Below are the code and all the weights of a small trained network. Each question names an input and a class and asks about switching units off, where a switched-off unit gives its printed mean instead of its output.

import numpy as np


def w(rows, s, z=0):
    codes = np.array(rows[::2]) - 128.0
    scale = np.full(codes.shape[1], s)
    scale[-1] = z or s
    return codes * scale


def norm(h):
    return h / np.sqrt((h * h).mean(-1, keepdims=True) + 1e-5)


def f(y):
    return y / 2 * (1 + np.tanh(0.7978845608 * (y + 0.044715 * y**3)))


def log_softmax(a):
    a = a - a.max(-1, keepdims=True)
    return a - np.log(np.exp(a).sum(-1, keepdims=True))


def net(x, mask):
    res = np.array(x, float).reshape(1, 7) / 4 @ E
    u = 0
    for l in range(3):
        y = f(norm(res) @ A[l][:, :-1].T + A[l][:, -1])
        res = res + np.where(mask[u : u + 11], y, B[l][:, -1]) @ B[l][:, :-1]
        u += 11
    return log_softmax(norm(res)[-1] @ U[:, :-1].T + U[:, -1])


A, B = {}, {}
E = w([
[127,126,128,129,128],'x0',
[129,128,128,128,127],'x1',
[151,177,136,134,212],'x2',
[128,128,128,128,128],'x3',
[255,39,151,146,124],'x4',
[125,124,127,129,129],'x5',
[113,55,52,71,129],'x6',
],0.0046)
A[0] = w([
[161,161,146,200,52,151],'L0N0',
[158,196,119,85,231,186],'L0N1',
[51,167,132,3,3,227],'L0N2',
[108,184,95,119,132,159],'L0N3',
[130,81,248,179,139,252],'L0N4',
[147,95,57,145,160,145],'L0N5',
[98,99,174,124,86,107],'L0N6',
[50,152,84,129,179,82],'L0N7',
[174,169,101,142,221,135],'L0N8',
[32,182,193,225,100,193],'L0N9',
[81,156,56,8,117,82],'L0N10',
],0.007,0.002)
B[0] = w([
[242,61,70,134,109,181],'L0N0',
[160,86,112,234,181,216],'L0N1',
[132,2,104,109,180,255],'L0N2',
[95,124,198,162,112,168],'L0N3',
[233,131,39,150,82,223],'L0N4',
[112,133,195,75,140,161],'L0N5',
[176,92,51,175,139,136],'L0N6',
[157,153,104,188,86,193],'L0N7',
[104,92,82,60,246,185],'L0N8',
[168,70,252,121,141,254],'L0N9',
[55,106,85,188,82,217],'L0N10',
],0.0065,0.0042)
A[1] = w([
[128,103,167,128,19,216],'L1N0',
[94,113,185,122,124,157],'L1N1',
[172,116,122,192,120,67],'L1N2',
[127,144,49,149,102,174],'L1N3',
[125,169,157,140,180,164],'L1N4',
[149,134,116,71,170,250],'L1N5',
[107,144,123,146,170,192],'L1N6',
[184,69,90,184,154,120],'L1N7',
[163,109,159,101,109,137],'L1N8',
[126,122,72,104,122,154],'L1N9',
[158,155,112,64,2,146],'L1N10',
],0.012,0.0014)
B[1] = w([
[129,61,91,66,57,170],'L1N0',
[237,113,101,143,105,144],'L1N1',
[111,147,108,156,179,180],'L1N2',
[175,165,121,213,120,149],'L1N3',
[114,86,118,112,1,147],'L1N4',
[130,127,178,46,90,153],'L1N5',
[151,109,162,130,82,148],'L1N6',
[121,160,142,115,119,254],'L1N7',
[53,120,158,84,129,159],'L1N8',
[115,141,191,217,180,148],'L1N9',
[82,226,94,156,20,158],'L1N10',
],0.0069,0.009)
A[2] = w([
[81,76,166,129,190,220],'L2N0',
[124,75,217,31,127,125],'L2N1',
[86,137,57,51,89,138],'L2N2',
[209,208,116,73,136,172],'L2N3',
[25,96,65,155,201,63],'L2N4',
[51,219,84,211,162,57],'L2N5',
[208,160,182,181,180,108],'L2N6',
[81,2,123,141,33,182],'L2N7',
[166,151,196,110,117,198],'L2N8',
[162,43,161,105,79,252],'L2N9',
[83,49,184,97,22,167],'L2N10',
],0.0088,0.0029)
B[2] = w([
[133,178,146,130,55,186],'L2N0',
[190,62,166,137,92,180],'L2N1',
[2,227,145,158,85,146],'L2N2',
[131,102,100,109,196,165],'L2N3',
[154,59,113,157,132,169],'L2N4',
[236,104,187,150,147,142],'L2N5',
[57,186,165,129,154,178],'L2N6',
[134,151,120,113,150,254],'L2N7',
[77,74,57,104,97,162],'L2N8',
[114,205,116,137,66,230],'L2N9',
[122,124,132,80,232,218],'L2N10',
],0.0071,0.0088)
U = w([
[213,62,166,39,98,252],'0',
[56,46,29,155,139,76],'1',
[203,194,36,173,59,126],'2',
[58,185,97,49,73,76],'3',
[82,186,225,186,106,59],'4',
[186,72,124,253,154,16],'5',
[185,177,112,119,238,194],'6',
],0.019,0.0028)

Each question gives the input, the list of numbers given to net, and the class t.
The units are the neurons (one row each of A and B). Each row of codes is followed by its name. A weight is (code - 128) times the scale printed after its matrix; where a second scale follows, it is the last column's (A, B and U).
mask holds one flag per neuron, layer by layer. A switched-off neuron (its flag False) gives its mean, the last column of its row in B, instead of its output. The means were averaged over made-up inputs and are rounded, as every weight is.
A unit's drop is (log p(t) with every unit on - log p(t) with that unit switched off) / (log p(t) with every unit on - log p(t) with every unit switched off).
The circuit of an input: a set's keep is (log p(t) with only the set's units on - log p(t) with every unit switched off) / (log p(t) with every unit on - log p(t) with every unit switched off). Starting from the 12 units with the biggest drops (on a tie, the unit counted first), units are removed one at a time, each time the one whose removal leaves the highest keep (on an exact tie, the one counted first), for as long as the keep stays at least 0.8.
circuit, biggest first: the units of the circuit, biggest drop first
most important unit: the unit with the biggest drop
top k neurons: the k neurons with the biggest drops, biggest first
k most important neurons of layer l: the k neurons of layer l with the biggest drops, biggest first
drop when u is switched off: that unit's drop, to one decimal
input [8,-4,8,-3,1,3,1], class 0: most important unit : L0N8
input [-3,2,-7,-6,-4,-1,3], class 1: top 2 neurons : L0N2, L0N10
input [8,7,-1,5,4,3,6], class 3: circuit, biggest first : L0N1, L0N9, L2N2
input [7,2,0,4,8,-7,-6], class 2: 3 most important neurons of layer 0 : L0N4, L0N1, L0N2
input [2,-4,-7,-2,4,-1,0], class 2: top 4 neurons : L0N9, L0N6, L1N3, L0N4
input [0,5,0,-6,1,0,8], class 3: circuit, biggest first : L0N1, L2N2
input [8,-4,-5,5,-4,8,2], class 1: top 2 neurons : L0N2, L0N10
input [1,-2,-8,-1,2,6,2], class 3: top 2 neurons : L0N1, L0N9
input [5,-8,-5,-2,1,8,-4], class 2: 2 most important neurons of layer 0 : L0N4, L0N0
input [-1,0,-1,5,1,-2,6], class 3: top 3 neurons : L0N1, L0N8, L0N5
input [-1,4,1,-4,4,-1,-3], class 6: 3 most important neurons of layer 0 : L0N10, L0N7, L0N8
input [2,7,7,-5,0,6,4], class 5: top 3 neurons : L0N1, L0N9, L2N4
input [-8,4,5,2,5,-3,-1], class 6: top 2 neurons : L0N4, L0N9
input [5,-1,5,4,0,-2,5], class 5: circuit, biggest first : L0N1
input [-6,2,6,7,-6,0,0], class 4: top 2 neurons : L0N1, L0N9
input [1,0,-1,-3,-3,2,2], class 1: top 2 neurons : L0N10, L0N2
input [0,-6,-2,7,1,5,-5], class 2: top 2 neurons : L0N4, L0N0
input [-8,3,-3,2,-6,-3,1], class 1: 2 most important neurons of layer 0 : L0N10, L0N2
input [-6,4,-6,-7,1,-2,-5], class 2: top 3 neurons : L0N4, L0N0, L2N9
input [-6,1,1,0,-3,-2,6], class 5: most important unit : L0N9
input [-1,1,-6,2,0,7,-4], class 0: top 2 neurons : L0N9, L0N2
input [3,0,1,1,7,6,0], class 6: top 3 neurons : L0N9, L0N4, L2N3
input [-7,6,-8,-5,8,-3,0], class 2: 2 most important neurons of layer 0 : L0N9, L0N4
input [-4,-4,3,-8,-7,-1,-1], class 4: 2 most important neurons of layer 0 : L0N9, L0N1
input [-6,6,0,6,-6,6,-3], class 0: drop when L1N9 is switched off : 0.1
input [6,8,5,7,-2,-3,-2], class 4: drop when L0N1 is switched off : 6.6
input [0,3,-1,-3,-3,-8,-7], class 0: drop when L0N9 is switched off : 1.0
input [0,-4,-1,2,8,-7,-2], class 2: drop when L0N4 is switched off : 0.3
